Below is a small trained network, with its code and all its weights. Each question gives an input and a target symbol and asks what happens when units are switched off, that is, made to give their printed mean instead of their output.

import numpy as np


def w(rows, s, z=0):
    codes = np.array(rows[::2]) - 128.0
    scale = np.full(codes.shape[1], s)
    scale[-1] = z or s
    return codes * scale


def norm(h):
    return h / np.sqrt((h * h).mean(-1, keepdims=True) + 1e-5)


def f(y):
    return np.maximum(y, 0)


def softmax(a):
    e = np.exp(a - a.max(-1, keepdims=True))
    return e / e.sum(-1, keepdims=True)


def log_softmax(a):
    a = a - a.max(-1, keepdims=True)
    return a - np.log(np.exp(a).sum(-1, keepdims=True))


def net(x, mask):
    ids = ['αηθλψω'.index(c) for c in x.split()]
    T = len(ids)
    res = E[ids] + P[:T]
    u = 0
    for l in range(2):
        r = norm(res)
        for j in range(2):
            rows = slice(2 * j, 2 * j + 2)
            q, k, v = (r @ M[l][rows].T for M in (Q, K, V))
            z = softmax(np.where(np.tri(T) > 0, q @ k.T / 2**0.5, -1e9)) @ v
            o = O[l][rows]
            res = res + np.where(mask[u + j], z, o[:, -1]) @ o[:, :-1]
        u += 2
        y = f(norm(res) @ A[l][:, :-1].T + A[l][:, -1])
        res = res + np.where(mask[u : u + 16], y, B[l][:, -1]) @ B[l][:, :-1]
        u += 16
    return log_softmax(norm(res)[-1] @ U[:, :-1].T + U[:, -1])


Q, K, V, O, A, B = {}, {}, {}, {}, {}, {}
E = w([
[96,146,227],'α',
[178,137,111],'η',
[236,177,115],'θ',
[150,101,196],'λ',
[80,103,131],'ψ',
[179,249,245],'ω',
],0.012)
P = w([
[108,149,67],'0',
[146,55,192],'1',
[99,21,161],'2',
[151,51,99],'3',
[91,3,83],'4',
[65,197,123],'5',
[92,83,121],'6',
[168,107,135],'7',
[94,219,73],'8',
],0.013)
Q[0] = w([
[198,59,109],'L0H1',
[169,113,57],'L0H1',
[85,50,2],'L0H2',
[138,190,144],'L0H2',
],0.0094)
K[0] = w([
[170,246,100],'L0H1',
[77,20,122],'L0H1',
[159,122,80],'L0H2',
[175,130,131],'L0H2',
],0.011)
V[0] = w([
[138,86,121],'L0H1',
[88,11,175],'L0H1',
[41,66,61],'L0H2',
[134,206,130],'L0H2',
],0.011)
O[0] = w([
[134,182,72,139],'L0H1',
[2,127,114,61],'L0H1',
[201,112,143,1],'L0H2',
[159,13,160,93],'L0H2',
],0.0072,0.0032)
A[0] = w([
[162,80,121,81],'L0N1',
[252,153,102,85],'L0N2',
[202,4,84,7],'L0N3',
[187,229,172,225],'L0N4',
[143,161,92,122],'L0N5',
[191,230,188,156],'L0N6',
[160,129,103,107],'L0N7',
[43,87,168,164],'L0N8',
[86,159,2,133],'L0N9',
[102,195,146,166],'L0N10',
[51,207,170,143],'L0N11',
[128,44,12,79],'L0N12',
[160,52,86,67],'L0N13',
[224,121,64,98],'L0N14',
[241,240,100,70],'L0N15',
[198,103,68,119],'L0N16',
],0.0087,0.0019)
B[0] = w([
[129,114,216,172],'L0N1',
[2,60,173,253],'L0N2',
[79,152,166,229],'L0N3',
[29,37,135,231],'L0N4',
[41,150,129,160],'L0N5',
[89,35,23,221],'L0N6',
[167,106,20,162],'L0N7',
[220,155,198,187],'L0N8',
[76,170,43,187],'L0N9',
[49,99,186,174],'L0N10',
[122,157,161,203],'L0N11',
[76,29,164,177],'L0N12',
[160,171,218,181],'L0N13',
[127,161,36,235],'L0N14',
[100,183,127,247],'L0N15',
[170,129,185,215],'L0N16',
],0.0048,0.0058)
Q[1] = w([
[44,1,154],'L1H1',
[163,38,142],'L1H1',
[148,104,165],'L1H2',
[243,88,183],'L1H2',
],0.01)
K[1] = w([
[89,160,86],'L1H1',
[4,110,135],'L1H1',
[103,172,114],'L1H2',
[91,117,76],'L1H2',
],0.018)
V[1] = w([
[17,163,139],'L1H1',
[78,101,253],'L1H1',
[84,162,121],'L1H2',
[72,77,39],'L1H2',
],0.014)
O[1] = w([
[67,150,141,130],'L1H1',
[53,129,224,253],'L1H1',
[56,177,109,30],'L1H2',
[43,152,5,94],'L1H2',
],0.012,0.0052)
A[1] = w([
[148,151,64,130],'L1N1',
[255,87,110,231],'L1N2',
[165,64,111,164],'L1N3',
[81,181,181,67],'L1N4',
[128,154,106,83],'L1N5',
[109,112,149,185],'L1N6',
[193,62,166,111],'L1N7',
[128,190,113,149],'L1N8',
[157,93,140,168],'L1N9',
[121,82,143,253],'L1N10',
[105,113,170,109],'L1N11',
[108,139,218,172],'L1N12',
[161,155,170,129],'L1N13',
[94,163,113,198],'L1N14',
[90,125,69,184],'L1N15',
[86,53,121,216],'L1N16',
],0.018,0.0044)
B[1] = w([
[141,114,136,154],'L1N1',
[214,181,30,207],'L1N2',
[132,139,35,173],'L1N3',
[158,87,194,195],'L1N4',
[111,97,154,132],'L1N5',
[124,116,69,184],'L1N6',
[119,234,150,190],'L1N7',
[150,117,90,141],'L1N8',
[103,187,62,166],'L1N9',
[124,155,2,206],'L1N10',
[103,92,89,190],'L1N11',
[136,99,80,249],'L1N12',
[192,126,98,158],'L1N13',
[179,116,134,158],'L1N14',
[201,135,166,159],'L1N15',
[118,160,6,211],'L1N16',
],0.0099,0.013)
U = w([
[118,115,196,248],'α',
[177,85,124,7],'η',
[185,148,94,253],'θ',
[66,245,163,142],'λ',
[67,181,136,61],'ψ',
[75,58,117,13],'ω',
],0.012,0.0019)

Each question gives the input, a string of symbols that net reads in full, and the target symbol t.
The units are the heads (2 rows each of Q, K, V and O) and the neurons (one row each of A and B). Each row of codes is followed by its name. A weight is (code - 128) times the scale printed after its matrix; where a second scale follows, it is the last column's (O, A, B and U).
mask holds one flag per unit, layer by layer, with each layer's heads first. A switched-off unit (its flag False) gives its mean, the last column of its rows in O or B, instead of its output. The means were averaged over made-up inputs and are rounded, as every weight is.
A unit's drop is (log p(t) with every unit on - log p(t) with that unit switched off) / (log p(t) with every unit on - log p(t) with every unit switched off).
The circuit of an input: a set's keep is (log p(t) with only the set's units on - log p(t) with every unit switched off) / (log p(t) with every unit on - log p(t) with every unit switched off). Starting from the 12 units with the biggest drops (on a tie, the unit counted first), units are removed one at a time, each time the one whose removal leaves the highest keep (on an exact tie, the one counted first), for as long as the keep stays at least 0.8.
circuit, biggest first: the units of the circuit, biggest drop first
top k neurons: the k neurons with the biggest drops, biggest first
k most important neurons of layer l: the k neurons of layer l with the biggest drops, biggest first
which heads matter: for each layer, one digit per head in row order, 1 if its drop is at least 0.15 and else 0, layers parted by /
input λ ψ α, target λ: circuit, biggest first	[L1H1]
input θ λ η α η ψ ω λ, target ω: top 2 neurons	[L1N7 L1N2]
input λ α λ θ θ θ θ θ η, target λ: top 2 neurons	[L0N2 L0N4]
input ω θ θ ω θ, target ω: circuit, biggest first	[L1H1 L1N2 L0N4 L1N7]
input λ ψ η θ ψ λ θ η ψ, target λ: which heads matter	10 / 00
input ψ θ η ω θ, target ω: circuit, biggest first	[L0N12 L1H1 L1N2]
input η η η λ α α θ θ ψ, target ω: top 3 neurons	[L0N4 L0N2 L0N6]
input η θ ω θ ψ η, target η: top 4 neurons	[L0N4 L0N2 L0N6 L0N8]
input η λ λ λ θ λ η λ λ, target η: which heads matter	11 / 11
input λ θ θ η α η, target λ: which heads matter	11 / 00
input α ω α θ λ θ α η θ, target α: top 2 neurons	[L0N2 L1N4]
input ω θ α α, target ω: which heads matter	11 / 10
input θ θ ψ ω, target ω: which heads matter	11 / 10
input η λ λ θ θ η θ θ α, target η: which heads matter	10 / 10
input α θ θ α ω θ ψ ω η, target α: which heads matter	10 / 11
input η ψ α θ θ α, target η: which heads matter	11 / 10
input η α θ α α θ θ θ η, target η: top 3 neurons	[L0N2 L0N4 L0N8]
input η ψ α θ θ λ ψ θ θ, target η: which heads matter	10 / 01
input η λ ω θ θ ψ α ω ω, target η: 4 most important neurons of layer 0	[L0N2 L0N14 L0N4 L0N16]
input α λ α θ θ λ, target α: which heads matter	10 / 01
input θ θ α θ ω ω η ψ, target ω: which heads matter	10 / 10
input θ θ η ω ψ ω θ α, target ω: 2 most important neurons of layer 1	[L1N7 L1N2]
